Below are the code and all the weights of a small trained network. Each question names an input and a class and asks about switching units off, where a switched-off unit gives its printed mean instead of its output.

import numpy as np


def w(rows, s, z=0):
    codes = np.array(rows[::2]) - 128.0
    scale = np.full(codes.shape[1], s)
    scale[-1] = z or s
    return codes * scale


def f(y):
    return np.maximum(y, 0)


def log_softmax(a):
    a = a - a.max(-1, keepdims=True)
    return a - np.log(np.exp(a).sum(-1, keepdims=True))


def net(x, mask):
    res = np.array(x, float).reshape(1, 3) / 4 @ E
    y = f(res @ A[0][:, :-1].T + A[0][:, -1])
    res = res + np.where(mask, y, B[0][:, -1]) @ B[0][:, :-1]
    return log_softmax(res[-1] @ U[:, :-1].T + U[:, -1])


A, B = {}, {}
E = w([
[162,108,64,108,3,199,132],'x0',
[115,86,125,192,139,234,127],'x1',
[141,41,49,187,164,158,131],'x2',
],0.013)
A[0] = w([
[160,124,173,176,139,85,145,182],'neuron 0',
[134,43,106,171,208,132,140,254],'neuron 1',
[100,97,84,146,78,170,133,236],'neuron 2',
[140,122,108,136,110,164,147,253],'neuron 3',
[128,153,149,125,199,87,111,189],'neuron 4',
[127,117,138,127,255,74,128,181],'neuron 5',
[121,116,87,143,173,134,124,148],'neuron 6',
[150,134,134,135,83,147,159,110],'neuron 7',
[167,144,153,100,24,170,108,168],'neuron 8',
[123,195,202,79,105,59,131,204],'neuron 9',
[134,77,87,167,160,155,108,180],'neuron 10',
[135,24,87,150,148,161,133,88],'neuron 11',
[106,142,119,109,171,135,127,71],'neuron 12',
[135,165,128,104,98,101,127,199],'neuron 13',
[126,185,184,117,105,67,123,113],'neuron 14',
[104,172,100,104,75,149,139,232],'neuron 15',
[124,225,134,37,153,119,144,171],'neuron 16',
],0.012,0.0026)
B[0] = w([
[146,130,106,95,103,69,131,171],'neuron 0',
[133,125,64,119,255,101,133,240],'neuron 1',
[101,115,124,123,117,220,121,215],'neuron 2',
[126,101,85,131,112,159,128,184],'neuron 3',
[112,126,140,83,140,45,146,208],'neuron 4',
[44,133,152,37,181,67,149,241],'neuron 5',
[101,174,84,119,157,144,104,174],'neuron 6',
[106,102,108,109,111,118,122,167],'neuron 7',
[85,102,141,38,72,148,150,225],'neuron 8',
[186,152,187,213,81,89,127,248],'neuron 9',
[151,122,112,194,187,159,130,214],'neuron 10',
[199,164,103,183,169,178,109,229],'neuron 11',
[162,147,89,99,107,69,115,150],'neuron 12',
[105,147,186,161,120,146,116,177],'neuron 13',
[156,196,145,168,79,111,74,210],'neuron 14',
[118,77,135,96,86,127,138,189],'neuron 15',
[175,127,181,214,102,109,129,218],'neuron 16',
],0.02,0.015)
U = w([
[86,125,76,107,154,50,171,253],'0',
[162,136,164,177,53,60,135,5],'1',
[93,19,84,73,28,185,153,154],'2',
[171,74,2,188,149,186,127,108],'3',
],0.0088,0.00072)

Each question gives the input, the list of numbers given to net, and the class t.
The units are the neurons (one row each of A and B). Each row of codes is followed by its name. A weight is (code - 128) times the scale printed after its matrix; where a second scale follows, it is the last column's (A, B and U).
mask holds one flag per neuron, in row order. A switched-off neuron (its flag False) gives its mean, the last column of its row in B, instead of its output. The means were averaged over made-up inputs and are rounded, as every weight is.
A unit's drop is (log p(t) with every unit on - log p(t) with that unit switched off) / (log p(t) with every unit on - log p(t) with every unit switched off).
unit that matters most: the unit with the biggest drop
k most important neurons: the k neurons with the biggest drops, biggest first
drop when u is switched off: that unit's drop, to one decimal
input [2,-5,3], class 2: unit that matters most : neuron 9
input [3,-7,5], class 3: 2 most important neurons : neuron 5; neuron 8
input [8,8,1], class 2: 3 most important neurons : neuron 8; neuron 2; neuron 15
input [4,-8,6], class 3: 3 most important neurons : neuron 5; neuron 8; neuron 4
input [1,-3,3], class 3: 3 most important neurons : neuron 5; neuron 8; neuron 4
input [-8,-4,-1], class 1: 3 most important neurons : neuron 9; neuron 16; neuron 14
input [-3,-6,2], class 1: drop when neuron 9 is switched off : 0.4
input [6,5,0], class 2: drop when neuron 8 is switched off : 0.2
input [2,-5,4], class 3: drop when neuron 8 is switched off : 0.5
input [-1,-7,1], class 1: drop when neuron 6 is switched off : 0.0
